Here is a tiny trained network, its code and every weight. The questions are about switching its units off for an input and a class, where a switched-off unit gives its printed mean instead of its output.

import numpy as np


def w(rows, s, z=0):
    codes = np.array(rows[::2]) - 128.0
    scale = np.full(codes.shape[1], s)
    scale[-1] = z or s
    return codes * scale


def f(y):
    return y / 2 * (1 + np.tanh(0.7978845608 * (y + 0.044715 * y**3)))


def log_softmax(a):
    a = a - a.max(-1, keepdims=True)
    return a - np.log(np.exp(a).sum(-1, keepdims=True))


def net(x, mask):
    res = np.array(x, float).reshape(1, 4) / 4 @ E
    y = f(res @ A[0][:, :-1].T + A[0][:, -1])
    res = res + np.where(mask, y, B[0][:, -1]) @ B[0][:, :-1]
    return log_softmax(res[-1] @ U[:, :-1].T + U[:, -1])


A, B = {}, {}
E = w([
[184,152,29,98,254,131,167],'x0',
[122,131,128,123,132,123,123],'x1',
[134,64,170,243,198,67,89],'x2',
[164,245,230,136,111,2,212],'x3',
],0.0067)
A[0] = w([
[168,69,139,252,175,33,107,74],'N0',
[213,153,71,135,211,155,191,62],'N1',
[137,209,157,102,145,70,193,28],'N2',
[123,165,184,107,140,46,175,16],'N3',
[139,129,76,104,254,85,213,27],'N4',
[140,215,73,33,47,151,191,35],'N5',
[65,92,209,147,59,118,119,3],'N6',
[199,195,197,102,132,68,150,39],'N7',
],0.0073,0.0034)
B[0] = w([
[207,134,152,29,137,87,112,253],'N0',
[62,126,183,250,24,127,110,214],'N1',
[116,62,76,82,186,218,198,211],'N2',
[102,57,66,79,220,213,178,197],'N3',
[36,173,218,183,46,111,116,218],'N4',
[185,131,208,74,133,52,36,218],'N5',
[49,178,174,254,105,137,129,192],'N6',
[67,105,74,172,219,192,201,219],'N7',
],0.0084,0.0051)
U = w([
[2,203,198,216,45,88,167,19],'0',
[98,52,50,93,184,218,151,14],'1',
[159,161,117,114,103,65,163,254],'2',
[202,170,183,41,132,24,124,149],'3',
],0.0081,0.0056)

Each question gives the input, the list of numbers given to net, and the class t.
The units are the neurons (one row each of A and B). Each row of codes is followed by its name. A weight is (code - 128) times the scale printed after its matrix; where a second scale follows, it is the last column's (A, B and U).
mask holds one flag per neuron, in row order. A switched-off neuron (its flag False) gives its mean, the last column of its row in B, instead of its output. The means were averaged over made-up inputs and are rounded, as every weight is.
A unit's drop is (log p(t) with every unit on - log p(t) with that unit switched off) / (log p(t) with every unit on - log p(t) with every unit switched off).
The circuit of an input: a set's keep is (log p(t) with only the set's units on - log p(t) with every unit switched off) / (log p(t) with every unit on - log p(t) with every unit switched off). Starting from all 8 units, units are removed one at a time, each time the one whose removal leaves the highest keep (on an exact tie, the one counted first), for as long as the keep stays at least 0.8.
units of the circuit, in order: the units of the circuit, biggest drop first
most important unit: the unit with the biggest drop
top k neurons: the k neurons with the biggest drops, biggest first
drop when u is switched off: that unit's drop, to one decimal
input [5,5,-6,6], class 1: units of the circuit, in order -> (N2)
input [6,0,0,2], class 0: units of the circuit, in order -> (N4 N1)
input [-3,0,-4,-3], class 3: units of the circuit, in order -> (N7 N1)
input [-6,-4,8,6], class 3: top 3 neurons -> (N0 N1 N4)
input [-7,-5,-6,8], class 1: units of the circuit, in order -> (N3 N2)
input [2,4,-5,-1], class 3: units of the circuit, in order -> (N5 N7)
input [5,2,-5,0], class 0: top 2 neurons -> (N1 N0)
input [4,0,-4,5], class 1: top 3 neurons -> (N2 N7 N3)
input [8,2,-5,-5], class 0: units of the circuit, in order -> (N1 N4)
input [-5,-5,7,2], class 3: top 3 neurons -> (N0 N1 N4)
input [6,1,4,4], class 0: top 3 neurons -> (N4 N1 N5)
input [6,2,5,5], class 0: top 4 neurons -> (N4 N1 N5 N7)
input [6,-4,5,5], class 0: top 3 neurons -> (N4 N1 N5)
input [4,6,-7,-1], class 3: units of the circuit, in order -> (N5)
input [-4,-1,-5,3], class 3: top 3 neurons -> (N5 N1 N4)
input [1,6,6,7], class 1: top 3 neurons -> (N3 N7 N2)
input [6,-5,1,7], class 1: top 4 neurons -> (N2 N3 N7 N6)
input [-2,-1,7,4], class 3: top 2 neurons -> (N0 N1)
input [0,-3,-2,6], class 1: drop when N2 is switched off -> 0.1
input [0,2,7,4], class 3: drop when N5 is switched off -> -0.1
input [-6,-8,-6,-7], class 2: drop when N5 is switched off -> 0.1
input [5,6,2,-5], class 2: drop when N6 is switched off -> 0.3
input [7,1,2,6], class 0: most important unit -> N4
input [8,1,-6,-2], class 0: top 2 neurons -> (N1 N4)
